(in the rows, 128 means zero)
Facts:
tresal {Ω=75, γ=flize, pludak, drimar, fika, gusti, ζ=b}
zevi {Ω=169, γ=podril, kisul, vekofas, klobrek, suvegros, zubada, ζ=a}
brusul {Ω=36, ζ=a}
flize {Ω=169, ζ=a}
trigre {Ω=169, γ=mapeflan, fegok, ζ=a}
muklan {Ω=994, ζ=a}
skovek {Ω=169, ζ=a}
ritas {Ω=434, γ=paston, dedratil, grikisin, zubada, ζ=a}
gubel {Ω=169, ζ=b}
stinom {Ω=169, ζ=c}
nuplo {Ω=36, ζ=c}
dedratil {Ω=841, ζ=b}
grisebu {Ω=169, ζ=a}
gripen {Ω=169, γ=plosas, grisebu, mosku, ζ=a}
stusel {Ω=994, ζ=b}
votrol {Ω=169, γ=nuse, fegok, suvegros, ζ=c}
zubada {Ω=434, ζ=a}
flasodri {Ω=169, γ=gravi, kedrum, bizol, didrom, gubel, ζ=b}
bovu {Ω=994, γ=zunorel, plifogim, grisebu, gosko, ζ=a}
torum {Ω=169, γ=plestar, bizol, vipom, ζ=a}
vudi {Ω=169, ζ=b}
vola {Ω=169, ζ=a}
groflam {Ω=434, ζ=a}
vumimil {Ω=169, ζ=a}
tistil {Ω=169, γ=nuse, grikisin, trudruril, ζ=c}
logro {Ω=841, γ=vekofas, namun, drudin, vumimil, midrol, ζ=c}
gosko {Ω=841, ζ=a}
stagol {Ω=301, γ=durok, dedratil, namun, ζ=a}
gruklone {Ω=434, γ=stinom, razi, letrum, ζ=c}
stubroki {Ω=301, γ=flize, nuplo, rekam, muklan, sifis, ζ=d}
drozer {Ω=169, γ=skenor, didrom, ζ=a}
minol {Ω=169, ζ=c}
stuvan {Ω=301, γ=paston, skenor, sasu, beflun, midrol, ζ=c}
fika {Ω=994, ζ=b}
midra {Ω=994, ζ=a}
rustezer {Ω=994, ζ=b}
trosin {Ω=994, ζ=a}
giplaplan {Ω=75, ζ=b}
plibes {Ω=169, ζ=a}
bizol {Ω=169, ζ=a}
mapeflan {Ω=301, ζ=c}
briskobru {Ω=994, ζ=d}
stinak {Ω=169, ζ=a}
drudin {Ω=301, ζ=b}
gusti {Ω=994, ζ=a}
drudral {Ω=169, γ=groflam, vekofas, tuskom, vudi, vipom, ζ=a}
bebek {Ω=75, ζ=a}
drabul {Ω=169, γ=lestor, stibruk, ζ=c}
kelum {Ω=36, γ=neskem, nopok, velus, plibes, brito, skaguk, gamel, ζ=a}
tiplibu {Ω=169, ζ=c}
baplok {Ω=75, γ=draskurus, ζ=a}
fasta {Ω=169, γ=gudeke, bedril, ζ=d}
bogim {Ω=169, γ=plizil, ζ=b}
stibruk {Ω=994, ζ=c}
beflun {Ω=434, ζ=a}
brestan {Ω=169, ζ=b}
flumel {Ω=169, ζ=c}
flazi {Ω=36, ζ=c}
velus {Ω=169, ζ=c}
dreklok {Ω=994, γ=midra, gusti, ζ=c}
dumor {Ω=301, ζ=a}
neskem {Ω=994, ζ=a}
podril {Ω=169, ζ=c}
dremer {Ω=75, ζ=b}
letrum {Ω=301, ζ=c}
vekofas {Ω=994, ζ=b}
plador {Ω=169, γ=bebek, vudi, ζ=b}
klibar {Ω=169, ζ=a}
plalosom {Ω=75, ζ=a}
zagrim {Ω=301, ζ=d}
gamel {Ω=36, ζ=a}
fligu {Ω=169, ζ=b}
klubro {Ω=301, γ=lodro, plestar, pludak, bamim, ζ=d}
muskun {Ω=169, ζ=b}
skudur {Ω=301, γ=bugrak, sateve, trosin, ζ=b}
paston {Ω=75, ζ=a}
safetu {Ω=841, γ=flazi, grisebu, vumimil, ζ=b}
stakam {Ω=169, γ=plosas, flumel, sasu, rustezer, larul, didrom, ζ=a}
trudruril {Ω=36, ζ=d}
kisul {Ω=841, ζ=a}
sasu {Ω=169, ζ=b}
trato {Ω=169, γ=grikisin, razi, beze, ζ=a}
zatim {Ω=994, γ=fligu, plalosom, gusti, ζ=b}
vostus {Ω=994, γ=minol, dravas, venok, ζ=a}
bedril {Ω=994, ζ=b}
durok {Ω=169, ζ=a}
nitrar {Ω=301, γ=klapo, vudi, muskun, ζ=b}
draskurus {Ω=169, ζ=c}
tuskom {Ω=301, ζ=a}
durer {Ω=169, ζ=d}
brito {Ω=169, ζ=c}
drimar {Ω=169, ζ=c}
vupladrem {Ω=301, ζ=a}
tremir {Ω=994, γ=kisul, trosin, briskobru, letrum, ζ=a}
klemus {Ω=994, γ=flize, sateve, plizil, beze, ζ=d}
nasta {Ω=169, γ=paston, tibrur, stusel, ζ=a}
zaron {Ω=994, ζ=d}
tibrur {Ω=994, ζ=b}
vogris {Ω=301, ζ=b}
sifis {Ω=994, ζ=b}
fegok {Ω=994, ζ=c}
plizil {Ω=841, ζ=b}
kedrum {Ω=169, ζ=a}
mafla {Ω=434, ζ=d}
fofor {Ω=434, ζ=b}
larul {Ω=301, ζ=c}
bidrun {Ω=169, γ=durer, fligu, tibrur, rekam, vola, ζ=b}
ristuk {Ω=994, ζ=a}
vagruk {Ω=301, ζ=c}
droplan {Ω=841, γ=zagrim, klobrek, klibar, ζ=c}
gesten {Ω=841, γ=gomel, bamim, plalosom, zaron, ζ=a}
suvegros {Ω=841, ζ=c}
bamim {Ω=994, ζ=a}
klapo {Ω=169, ζ=a}
talu {Ω=994, ζ=b}
midrol {Ω=169, ζ=a}
gomel {Ω=994, ζ=b}
dravas {Ω=994, ζ=b}
skaguk {Ω=994, ζ=a}
namun {Ω=36, ζ=a}
drubona {Ω=301, ζ=a}
fato {Ω=994, γ=draskurus, neskem, klapo, sateve, grikisin, vola, ζ=b}
skopi {Ω=301, γ=zunorel, rekam, zubada, ζ=a}
vastosol {Ω=169, γ=vogris, fofor, larul, bizol, stinom, ζ=a}
rekam {Ω=434, ζ=d}
drami {Ω=841, γ=zagrim, gomel, ζ=a}
pludak {Ω=434, ζ=a}
fiplel {Ω=301, γ=durer, gudeke, velus, brusul, bizol, skovek, giplaplan, ζ=a}
mosku {Ω=301, ζ=d}
traklok {Ω=169, ζ=a}
floner {Ω=994, ζ=b}
razi {Ω=36, ζ=d}
lestos {Ω=994, ζ=b}
skenor {Ω=169, ζ=a}
gipluk {Ω=169, γ=mafla, dravas, bedril, ζ=c}
nopok {Ω=169, ζ=a}
nuse {Ω=434, ζ=b}
stagom {Ω=169, γ=podril, dremer, gubel, drubona, lestos, ζ=b}
pames {Ω=36, γ=flumel, lestor, ζ=d}
vibripla {Ω=75, γ=midra, bamim, plalosom, vumimil, ζ=a}
lodro {Ω=301, ζ=a}
grikisin {Ω=841, ζ=c}
trora {Ω=169, γ=ristuk, zunorel, pludak, namun, ζ=a}
vipom {Ω=301, ζ=c}
klakla {Ω=994, γ=rekam, kedrum, ζ=b}
nupu {Ω=36, γ=zunorel, vupladrem, minol, traklok, skaguk, vagruk, ζ=b}
zunorel {Ω=169, ζ=b}
grarok {Ω=169, γ=minol, ζ=b}
skostidro {Ω=301, γ=bamim, razi, floner, ζ=a}
bugrak {Ω=169, ζ=a}
skuplo {Ω=841, γ=ristuk, midra, durok, plizil, ζ=a}
sateve {Ω=169, ζ=c}
klobrek {Ω=994, ζ=b}
sopim {Ω=994, γ=zunorel, rustezer, vumimil, skaguk, tiplibu, ζ=a}
gravi {Ω=169, ζ=a}
fevek {Ω=36, γ=brestan, podril, flize, dumor, gomel, fegok, sifis, ζ=b}
skitruk {Ω=169, γ=flumel, stinak, minol, traklok, klobrek, ζ=a}
drusa {Ω=169, γ=traklok, ζ=b}
tugrar {Ω=169, γ=lodro, neskem, tuskom, giplaplan, ζ=a}
beze {Ω=994, ζ=d}
vogro {Ω=75, γ=klapo, ζ=a}
fabrak {Ω=434, γ=sateve, fika, ζ=b}
plifogim {Ω=169, ζ=a}
venok {Ω=434, ζ=d}
puzegi {Ω=301, γ=stinak, drudin, gamel, ζ=a}
gudeke {Ω=434, ζ=c}
didrom {Ω=301, ζ=b}
lotre {Ω=169, γ=sasu, bedril, fegok, klibar, drubona, muskun, ζ=a}
plestar {Ω=301, ζ=c}
lestor {Ω=169, ζ=a}
plosas {Ω=75, ζ=b}

Known rows:
brestan: [100 144 177 147 111 133  76 116 149 133 150 135 132 118  74 129 109  86
 164 144 138 113 137 129 127 112 125 119 133 127 147 137 165 126]
kelum: [130 120 113 128 104 118 162 102 136 145 125 120 114 146 131 170 144 128
  86 112 123 143 114 101 138 141 144 146 106 125 115 121 137 146]
rustezer: [122 137 151 164 126 163 129 122 161 103 119  85 156 135 104  98 125  92
 159 122 143 117 127  69 116 142 134 117 141 149 134 121 151 111]
didrom: [116 143 158 160 123 156 116 134 146 102 119 101 134 128  82  97 106  95
 177 132 139 124 134 106 111 120 128 127 143 149 141 118 179 122]
midra: [145 126 119 146 143 148 124 117 113 112 119  98 147 119 170 123 129 131
 110  93 151 127 118 121 113 152 152 144 132 138 133 141 118 131]
gipluk: [102 118 123 109 118 104 143 134 129 148 128 173 113 121 119 128 129 146
 133 160  98 123 135 158 160  99  99 115 127 123 119 135 122 118]
fiplel: [128 126 109 135 104 110 168 114 118 119 116 123 104 131 136 144 107 136
 121 133 126 148 131 133 125 125 153 162 121 141 120 139 165 146]
klemus: [186 104  64 111 195  81 188 155 110 125 105 158 121 115 217 143 136 194
 133 159  85 133 162 144 144 135 109  87 118  93 113 142  39 122]
zagrim: [183 101  88 103 188 102 154 177  94 130 114 171 107 117 189  93 132 201
 138 148  85 118 165 186 128 108  93  86 134 108 129 120  46 130]
plestar: [134 129 105 122 156 128 148 164 106 123 105 134 140 128 140 108 108 127
 139 137 114 116 138 159 135 111 105 126 138 134 127 135 122 112]
stusel: [128 137 143 159 134 151 124 122 160 111 123  87 159 134 102 116 112  86
 159 131 137 125 142  65 117 143 144 121 134 139 129 135 151 118]
kedrum: [123 127 140 126 109 122  95 128 108 132 137 149 114 123 126 119 122 143
 128 117 144 136 103 176 133 122 134 155 128 130 145 118 157 140]
skitruk: [ 97 119 147 130  76 114 137  92 125 142 145 156  92 120 126 136 140 157
 110 128 130 132 119 151 141 115 132 142 120 137 121 129 142 147]
drabul: [ 98 126 124 113 119 109 143 141 123 141 123 170 117 122 125 129 129 148
 135 155  98 122 127 167 161 100  94 113 124 122 121 131 120 116]
traklok: [118 125 148 133  95 139 102 114 113 142 151 150 109 132 131 100 136 146
 105 104 146 113 110 165 126 105 132 140 125 141 135 118 135 141]
lodro: [143 134 121 137 124 140 129 126 106 123 125 117 126 133 146 118 105 125
 113 111 143 130 127 148 112 122 151 156 128 144 133 135 146 142]
flasodri: [ 86 148 163 153  88 111 119 121 160 121 135 135 117 124  71 148 111  94
 180 163 132 139 121 119 148 115 122 128 126 130 141 123 196 126]

Rows:
No name comes twice in this set of rows, the named rows included.
[ 83 141 170 147  94 115 110 108 166 129 141 140 116 113  66 147 118 102
 177 165 125 128 137 119 141 113 126 122 126 127 138 135 178 132]  stagom
[100 119 144 127  93 103 122  96 126 143 144 158  97 108 122 153 133 149
 114 134 130 140 121 154 138 122 140 146 120 127 126 142 142 153]  zevi
[139 121 133 127 132 146 113 120 121 133 132 111 130 132 139 137 149 130
  91  85 148 124 106 131 124 150 129 136 120 125 139 111 118 135]  namun
[131 107 113 130 125 119 153  97 130 118 116 112 127 114 150 141 130 135
 118 118 132 145 133 101 120 159 165 149 123 133 114 151 125 144]  tremir
[101 160 176 167 104 155  87 122 142 127 153 130 134 139  87 111 121  91
 151 126 148  97 123 130 129  95 109 109 127 139 147 121 161 118]  zunorel
[120 140 143 136 112 129  97 113 105 139 144 148 119 123 140 132 126 136
 109 107 153 118 111 177 129 113 127 142 123 129 141 134 139 142]  durok
[134 131 131 123 105 122  96 138 106 128 139 152 114 140 129 111 110 133
 127 116 145 141 100 175 136 116 137 162 124 131 150 112 165 138]  bizol
[117 137 137 163 127 135 141 113 165 106 117  90 149 122 104 137 118  87
 170 144 135 132 137  62 125 149 143 123 131 139 124 139 163 119]  klakla
[128 123 136 145 113 149 139 111 106 125 128 116 112 129 141 101 127 145
 109 104 142 118 133 139 108 119 143 143 130 150 124 133 131 140]  vupladrem
[134 113 135 129 130 134 114 113 109 125 126 124 120 103 133 120 120 136
 121 114 141 133 142 150 107 138 152 151 137 139 130 145 132 145]  dumor
[178  96  84  97 172  91 179 164 118 136 108 167  96 129 183 137 170 206
 123 146  80 136 138 150 154 133  84  78 112  91 122  93  46 123]  pames
[116 139 124 118 142 116 114 151 106 146 132 162 138 122 135 132 117 134
 130 143 118 107 124 181 152 101  94 112 130 117 134 141 115 114]  drimar
[161 120 105 132 130 140 133 119 120 123 126 111 143 148 156 107 117 120
  99 100 141 131 128 104 114 135 164 157 126 145 119 136 124 143]  neskem
[124 109 113 110 152 127 140 152 114 129 107 142 132 114 126 105 119 139
 138 141 103 116 155 150 128 112 111 117 143 133 120 143 107 119]  mapeflan
[106 119 143 122  98 105 110 101 120 140 144 160 102 109 117 145 127 145
 120 130 132 139 125 159 136 122 142 151 124 124 132 138 145 147]  trigre

Now the same objects, written a new way:
Known rows:
mafla: [157 123 141 163 141  69 145 148 105 194 117 122 110 165  23 115 187  77
 172 118 198 162 159  77 162 224 133  89]
votrol: [121 166 116 168 133 130 137 111  91 170 127 168 148  92  95 126 189 113
 123 114 131 141 117 124  97 176 105 106]
bidrun: [127 157  92 124 103 190 109 137 111 149  45 201  92 179  77 141 179 119
 147 122 127  82 115 129 166 145 106 110]
plizil: [119 164  99 100  86 152 147 156 151  93 100 149 106 134 159 126 131 143
 120 104 128 115  56 127 185 198 141 140]
klemus: [150 138 133 149 106 142 147 147 121 171 200 138 101 145 153  91 163  94
 125 152 123 163  83 140  95 172 143 128]
sopim: [140 117 150 109 121 136 128  94 123 101 172  90 120  89 154 133 126 148
 129 178 100 144 128 156 139  27 125 130]
kedrum: [121 123 137 128 128 107 110  98 128  97  95 114 139 134 134 138  95 138
 112 136 134 128 174 126 138  60 117 131]
trudruril: [149 120 149 147 129  90 164 137 142 167 174 108 122 157  92 102 157  81
 144 126 169 151 121  96 124 233 141 113]
fofor: [146 122 108 122 121 143  95 139 107 178  36 156  83 207  14 158 167 126
 187 120 167 118 150  90 186 211  99 101]
fevek: [140 153 130 127 106 187 109 145 159 160  76 159 103 147  59 152 202 139
 157 141 125  92 101 138 153 211  63  89]
stubroki: [116 103 150 154 149 136 147 123 148 191 182 135 127 150 138  88 181 101
 127 136 123 140 100 129  82 204 105 113]
nuplo: [143 130 141 143 139 119 149 116 110 165 181 107 130 116 125 126 146 114
 137 113 142 159  91 111  92 230 113 120]
plibes: [137 131 130 104 136 105 130 120 120  76 119 107 142 127 137 133 101 122
 127 119 155 123 162 123 148  37 158 131]
flumel: [113 124 125 176 145  87 158 134  79 161 145 142 136  86 113 115 113 104
 128  99 128 146 140  97 119 175 154 139]
skitruk: [133 145 147 125 133 117 121 102 127  99 102 120 143  78  94 143 157 130
 135 148 133 125 162 139 170  23 115 103]
vipom: [112  79 122 146 162 117 160 120 119 187 200 119 152 129 170 117 101 127
 125 107 117 135 104 111  35 213 146 159]
vagruk: [105  77 140 139 175 107 166 145 116 170 215 114 145  77 165 100 105 116
 133 106 115 143  96 120  70 201 154 150]

Rows:
No name comes twice in this set of rows, the named rows included.
[130 162 114 156 134 135 146 115  81 166 138 167 139 105 109 126 176 109
 128 104 141 138 108 120  97 178 113 114]  tistil
[139 123 134 103 126 160 133 152 127 151  96 145  95 124  47 150 190 128
 187 129 131  86 111 116 191 175 111  97]  nupu
[117 121 107 146  83 161 105 183 161 157 114 158 119 136 114 131 101 144
 121 134  75 104 128 145 111 184 139 156]  lestos
[123  93 153  97 163 134 133 108 155 112 168  85 157  98 149 131 124 152
 130 151 116 116 133 151 106  57 128 130]  puzegi
[158 108 147  96 137 104 131  89 150 105 137  66 142 150 120 156 116 132
 139 147 152 125 155 111 132  98 127 122]  brusul
[173 156 152  91 144 131 106  87 116 118  94  96 119 138  47 164 193 132
 163 151 193 156 147 124 170  76  76  65]  ritas
[130 152 107 144 139 110 146 140  88 138 158 149 125 130 154 113 110 103
 112  82 154 150 100 117  89 185 145 135]  sateve
[116 100 119 138  93 147 117 185 134 150 120 143  94 130 131 122  81 138
 137 134  82 112 125 132 129 165 153 161]  rustezer
[130 160 133 140 123 133 112  87 141 109  84 132 163  98  80 150 168 136
 117 153 123 112 171 142 143  36  96  99]  lotre
[133 148 100 149 137 111 152 140  83 147 154 154 133 130 143 118 129 101
 124  87 150 144 107 110  89 184 153 133]  draskurus

